Below are the code and all the weights of a small trained network. Each question names an input and a target symbol and asks about switching units off, where a switched-off unit gives its printed mean instead of its output.

import numpy as np


def w(rows, s, z=0):
    codes = np.array(rows[::2]) - 128.0
    scale = np.full(codes.shape[1], s)
    scale[-1] = z or s
    return codes * scale


def norm(h):
    return h / np.sqrt((h * h).mean(-1, keepdims=True) + 1e-5)


def f(y):
    return y / 2 * (1 + np.tanh(0.7978845608 * (y + 0.044715 * y**3)))


def softmax(a):
    e = np.exp(a - a.max(-1, keepdims=True))
    return e / e.sum(-1, keepdims=True)


def log_softmax(a):
    a = a - a.max(-1, keepdims=True)
    return a - np.log(np.exp(a).sum(-1, keepdims=True))


def net(x, mask):
    ids = ['αβδεηλξπφ'.index(c) for c in x.split()]
    T = len(ids)
    res = E[ids] + P[:T]
    u = 0
    for l in range(2):
        r = norm(res)
        for j in range(2):
            rows = slice(2 * j, 2 * j + 2)
            q, k, v = (r @ M[l][rows].T for M in (Q, K, V))
            z = softmax(np.where(np.tri(T) > 0, q @ k.T / 2**0.5, -1e9)) @ v
            o = O[l][rows]
            res = res + np.where(mask[u + j], z, o[:, -1]) @ o[:, :-1]
        u += 2
        y = f(norm(res) @ A[l][:, :-1].T + A[l][:, -1])
        res = res + np.where(mask[u : u + 12], y, B[l][:, -1]) @ B[l][:, :-1]
        u += 12
    return log_softmax(norm(res)[-1] @ U[:, :-1].T + U[:, -1])


Q, K, V, O, A, B = {}, {}, {}, {}, {}, {}
E = w([
[243,118,153],'α',
[88,159,123],'β',
[108,170,122],'δ',
[157,126,113],'ε',
[161,4,78],'η',
[87,68,166],'λ',
[154,172,212],'ξ',
[164,119,146],'π',
[157,77,166],'φ',
],0.027)
P = w([
[173,108,137],'0',
[192,117,154],'1',
[186,100,139],'2',
[165,52,79],'3',
[157,44,72],'4',
[238,87,154],'5',
[98,6,2],'6',
[160,39,72],'7',
],0.0041)
Q[0] = w([
[64,81,248],'L0H0',
[139,107,255],'L0H0',
[148,182,96],'L0H1',
[170,160,202],'L0H1',
],0.0081)
K[0] = w([
[167,134,132],'L0H0',
[255,172,179],'L0H0',
[62,161,175],'L0H1',
[170,177,116],'L0H1',
],0.0084)
V[0] = w([
[214,124,230],'L0H0',
[216,131,44],'L0H0',
[147,183,135],'L0H1',
[132,148,1],'L0H1',
],0.0066)
O[0] = w([
[148,15,2,253],'L0H0',
[73,152,130,152],'L0H0',
[93,58,46,88],'L0H1',
[194,100,113,52],'L0H1',
],0.0053,0.004)
A[0] = w([
[144,159,63,252],'L0N0',
[199,94,97,159],'L0N1',
[163,162,172,102],'L0N2',
[101,99,183,90],'L0N3',
[181,122,108,167],'L0N4',
[84,56,184,122],'L0N5',
[140,138,71,101],'L0N6',
[59,128,174,191],'L0N7',
[141,190,171,113],'L0N8',
[104,196,161,137],'L0N9',
[246,27,114,81],'L0N10',
[207,97,21,86],'L0N11',
],0.013,0.0034)
B[0] = w([
[148,199,235,147],'L0N0',
[50,139,30,187],'L0N1',
[163,75,96,131],'L0N2',
[95,109,173,146],'L0N3',
[125,203,60,159],'L0N4',
[104,136,212,185],'L0N5',
[95,163,120,129],'L0N6',
[160,150,254,157],'L0N7',
[124,44,90,132],'L0N8',
[193,159,122,137],'L0N9',
[100,126,114,249],'L0N10',
[159,149,170,188],'L0N11',
],0.0073,0.013)
Q[1] = w([
[58,18,77],'L1H0',
[35,80,96],'L1H0',
[90,69,72],'L1H1',
[2,31,133],'L1H1',
],0.0076)
K[1] = w([
[148,104,115],'L1H0',
[171,72,145],'L1H0',
[78,111,165],'L1H1',
[4,166,40],'L1H1',
],0.011)
V[1] = w([
[132,231,1],'L1H0',
[21,104,46],'L1H0',
[83,159,186],'L1H1',
[51,178,66],'L1H1',
],0.0085)
O[1] = w([
[95,114,171,5],'L1H0',
[57,125,169,85],'L1H0',
[126,130,174,95],'L1H1',
[255,155,13,70],'L1H1',
],0.0055,0.0023)
A[1] = w([
[82,22,148,203],'L1N0',
[136,170,59,163],'L1N1',
[228,39,93,139],'L1N2',
[244,134,90,3],'L1N3',
[196,219,161,108],'L1N4',
[50,74,136,241],'L1N5',
[255,174,23,53],'L1N6',
[154,103,231,134],'L1N7',
[69,138,79,212],'L1N8',
[192,94,160,88],'L1N9',
[70,125,254,189],'L1N10',
[197,131,155,92],'L1N11',
],0.011,0.0029)
B[1] = w([
[153,135,230,236],'L1N0',
[133,133,81,171],'L1N1',
[105,195,123,198],'L1N2',
[1,49,106,165],'L1N3',
[242,137,167,170],'L1N4',
[208,113,115,207],'L1N5',
[93,118,176,223],'L1N6',
[35,106,97,209],'L1N7',
[212,196,148,156],'L1N8',
[92,118,81,146],'L1N9',
[81,154,9,253],'L1N10',
[75,167,154,141],'L1N11',
],0.0074,0.0077)
U = w([
[66,118,71,139],'α',
[122,162,12,63],'β',
[42,158,216,82],'δ',
[173,238,227,67],'ε',
[223,56,88,80],'η',
[225,150,234,100],'λ',
[109,108,251,119],'ξ',
[134,187,152,221],'π',
[154,156,107,255],'φ',
],0.015,0.0097)

Each question gives the input, a string of symbols that net reads in full, and the target symbol t.
The units are the heads (2 rows each of Q, K, V and O) and the neurons (one row each of A and B). Each row of codes is followed by its name. A weight is (code - 128) times the scale printed after its matrix; where a second scale follows, it is the last column's (O, A, B and U).
mask holds one flag per unit, layer by layer, with each layer's heads first. A switched-off unit (its flag False) gives its mean, the last column of its rows in O or B, instead of its output. The means were averaged over made-up inputs and are rounded, as every weight is.
A unit's drop is (log p(t) with every unit on - log p(t) with that unit switched off) / (log p(t) with every unit on - log p(t) with every unit switched off).
unit that matters most: the unit with the biggest drop
top k neurons: the k neurons with the biggest drops, biggest first
k most important neurons of layer l: the k neurons of layer l with the biggest drops, biggest first
which heads matter: for each layer, one digit per head in row order, 1 if its drop is at least 0.15 and else 0, layers parted by /
drop of u: that unit's drop, to one decimal
input α λ η η λ λ β α, target β: unit that matters most => L0N1
input π α π φ λ π π, target β: top 2 neurons => L0N1, L1N0
input λ δ λ δ, target ε: which heads matter => 00 / 00
input α ε π β λ δ, target ε: which heads matter => 01 / 00
input φ δ λ η β, target ε: which heads matter => 10 / 10
input λ λ α, target β: which heads matter => 00 / 10
input λ α δ φ, target λ: top 4 neurons => L1N0, L0N7, L1N5, L1N3
input δ α λ β π, target φ: top 2 neurons => L0N1, L1N8
input α β ξ, target δ: top 4 neurons => L0N2, L1N11, L0N1, L1N1
input β φ β, target ε: top 3 neurons => L0N9, L1N4, L0N10
input α δ α φ, target λ: top 2 neurons => L1N0, L1N5
input ξ π λ ε ε η η ε, target π: 2 most important neurons of layer 1 => L1N10, L1N8
input α φ η ε α ξ, target α: top 2 neurons => L1N10, L1N7
input λ α β λ λ φ ξ, target α: unit that matters most => L1N7
input λ λ λ δ α, target α: 3 most important neurons of layer 1 => L1N3, L1N6, L1N5
input φ α λ λ φ ξ, target δ: 3 most important neurons of layer 1 => L1N11, L1N1, L1N5
input λ α λ λ δ δ, target λ: top 2 neurons => L1N4, L0N0
input α η β δ, target λ: drop of L1N4 => 0.6
input λ φ α λ π η φ π, target φ: drop of L0N1 => -0.1
